Below is a small trained network, with its code and all its weights. Each question gives an input and a target symbol and asks what happens when units are switched off, that is, made to give their printed mean instead of their output.

import numpy as np


def w(rows, s, z=0):
    codes = np.array(rows[::2]) - 128.0
    scale = np.full(codes.shape[1], s)
    scale[-1] = z or s
    return codes * scale


def f(y):
    return y / 2 * (1 + np.tanh(0.7978845608 * (y + 0.044715 * y**3)))


def softmax(a):
    e = np.exp(a - a.max(-1, keepdims=True))
    return e / e.sum(-1, keepdims=True)


def log_softmax(a):
    a = a - a.max(-1, keepdims=True)
    return a - np.log(np.exp(a).sum(-1, keepdims=True))


def net(x, mask):
    ids = ['δεζηθμξσφψω'.index(c) for c in x.split()]
    T = len(ids)
    res = E[ids] + P[:T]
    r = res
    for j in range(3):
        rows = slice(3 * j, 3 * j + 3)
        q, k, v = (r @ M[0][rows].T for M in (Q, K, V))
        z = softmax(np.where(np.tri(T) > 0, q @ k.T / 3**0.5, -1e9)) @ v
        o = O[0][rows]
        res = res + np.where(mask[j], z, o[:, -1]) @ o[:, :-1]
    y = f(res @ A[0][:, :-1].T + A[0][:, -1])
    res = res + np.where(mask[3:7], y, B[0][:, -1]) @ B[0][:, :-1]
    return log_softmax(res[-1] @ U[:, :-1].T + U[:, -1])


Q, K, V, O, A, B = {}, {}, {}, {}, {}, {}
E = w([
[153,146,147],'δ',
[97,193,99],'ε',
[181,173,107],'ζ',
[207,130,157],'η',
[153,139,171],'θ',
[107,127,117],'μ',
[118,107,130],'ξ',
[236,180,64],'σ',
[194,73,102],'φ',
[139,175,8],'ψ',
[59,100,68],'ω',
],0.017)
P = w([
[184,145,254],'0',
[160,136,43],'1',
[168,135,42],'2',
[170,137,47],'3',
[181,134,47],'4',
[176,133,40],'5',
[184,138,46],'6',
],0.0092)
Q[0] = w([
[121,101,49],'h0',
[148,7,117],'h0',
[84,185,106],'h0',
[232,68,46],'h1',
[181,156,92],'h1',
[191,178,50],'h1',
[47,72,252],'h2',
[30,83,220],'h2',
[110,142,176],'h2',
],0.012)
K[0] = w([
[160,191,123],'h0',
[166,86,199],'h0',
[110,76,109],'h0',
[128,193,187],'h1',
[136,172,144],'h1',
[174,155,247],'h1',
[193,143,48],'h2',
[114,186,9],'h2',
[229,136,88],'h2',
],0.014)
V[0] = w([
[83,196,176],'h0',
[76,2,112],'h0',
[154,40,116],'h0',
[198,223,182],'h1',
[99,220,174],'h1',
[150,109,179],'h1',
[48,145,212],'h2',
[191,198,146],'h2',
[58,230,80],'h2',
],0.01)
O[0] = w([
[191,101,85,86],'h0',
[125,87,204,57],'h0',
[183,95,129,134],'h0',
[122,184,88,249],'h1',
[3,144,61,146],'h1',
[131,197,143,174],'h1',
[21,132,171,106],'h2',
[129,93,131,195],'h2',
[65,68,3,51],'h2',
],0.0066,0.011)
A[0] = w([
[78,227,163,183],'n0',
[84,109,149,255],'n1',
[138,16,213,114],'n2',
[164,253,66,74],'n3',
],0.0078,0.0089)
B[0] = w([
[113,183,134,189],'n0',
[124,179,32,158],'n1',
[81,55,44,132],'n2',
[98,10,210,247],'n3',
],0.013,0.012)
U = w([
[108,169,139,115],'δ',
[43,178,145,162],'ε',
[122,131,62,173],'ζ',
[196,157,147,160],'η',
[137,230,106,126],'θ',
[111,200,91,138],'μ',
[134,205,60,124],'ξ',
[126,2,119,2],'σ',
[234,57,2,143],'φ',
[57,28,127,130],'ψ',
[97,168,16,133],'ω',
],0.0088,0.0094)

Each question gives the input, a string of symbols that net reads in full, and the target symbol t.
The units are the heads (3 rows each of Q, K, V and O) and the neurons (one row each of A and B). Each row of codes is followed by its name. A weight is (code - 128) times the scale printed after its matrix; where a second scale follows, it is the last column's (O, A, B and U).
mask holds one flag per unit, heads first, then neurons. A switched-off unit (its flag False) gives its mean, the last column of its rows in O or B, instead of its output. The means were averaged over made-up inputs and are rounded, as every weight is.
A unit's drop is (log p(t) with every unit on - log p(t) with that unit switched off) / (log p(t) with every unit on - log p(t) with every unit switched off).
The circuit of an input: a set's keep is (log p(t) with only the set's units on - log p(t) with every unit switched off) / (log p(t) with every unit on - log p(t) with every unit switched off). Starting from all 7 units, units are removed one at a time, each time the one whose removal leaves the highest keep (on an exact tie, the one counted first), for as long as the keep stays at least 0.8.
circuit, biggest first: the units of the circuit, biggest drop first
k most important neurons: the k neurons with the biggest drops, biggest first
heads that matter: for each layer, one digit per head in row order, 1 if its drop is at least 0.15 and else 0, layers parted by /
drop when u is switched off: that unit's drop, to one decimal
input θ φ ε ω δ, target ε: circuit, biggest first -> [h1; h2]
input φ φ φ ξ ξ, target η: most important neuron -> [n3]
input ε σ ε, target ω: circuit, biggest first -> [h2; n1]
input φ ε φ ψ ε ψ ε, target η: circuit, biggest first -> [h2; h1]
input ε φ ψ ω φ φ μ, target ω: 2 most important neurons -> [n3; n1]
input ψ φ ζ, target φ: heads that matter -> 011
input η φ μ φ ε, target ε: circuit, biggest first -> [n3; n0; h1]
input φ φ φ ξ φ ω φ, target η: 2 most important neurons -> [n1; n3]
input θ ψ ψ φ μ ε ψ, target ε: circuit, biggest first -> [h2; n0; n3; h1]
input ψ φ φ φ ψ ω, target φ: circuit, biggest first -> [h2; h1]
input ψ ω ψ ξ, target φ: drop when n0 is switched off -> 0.3
input θ φ φ ε, target ε: drop when n0 is switched off -> 0.3
input φ ζ θ, target η: drop when h1 is switched off -> 0.3
input ψ ε ε ψ φ φ η, target φ: circuit, biggest first -> [h2]
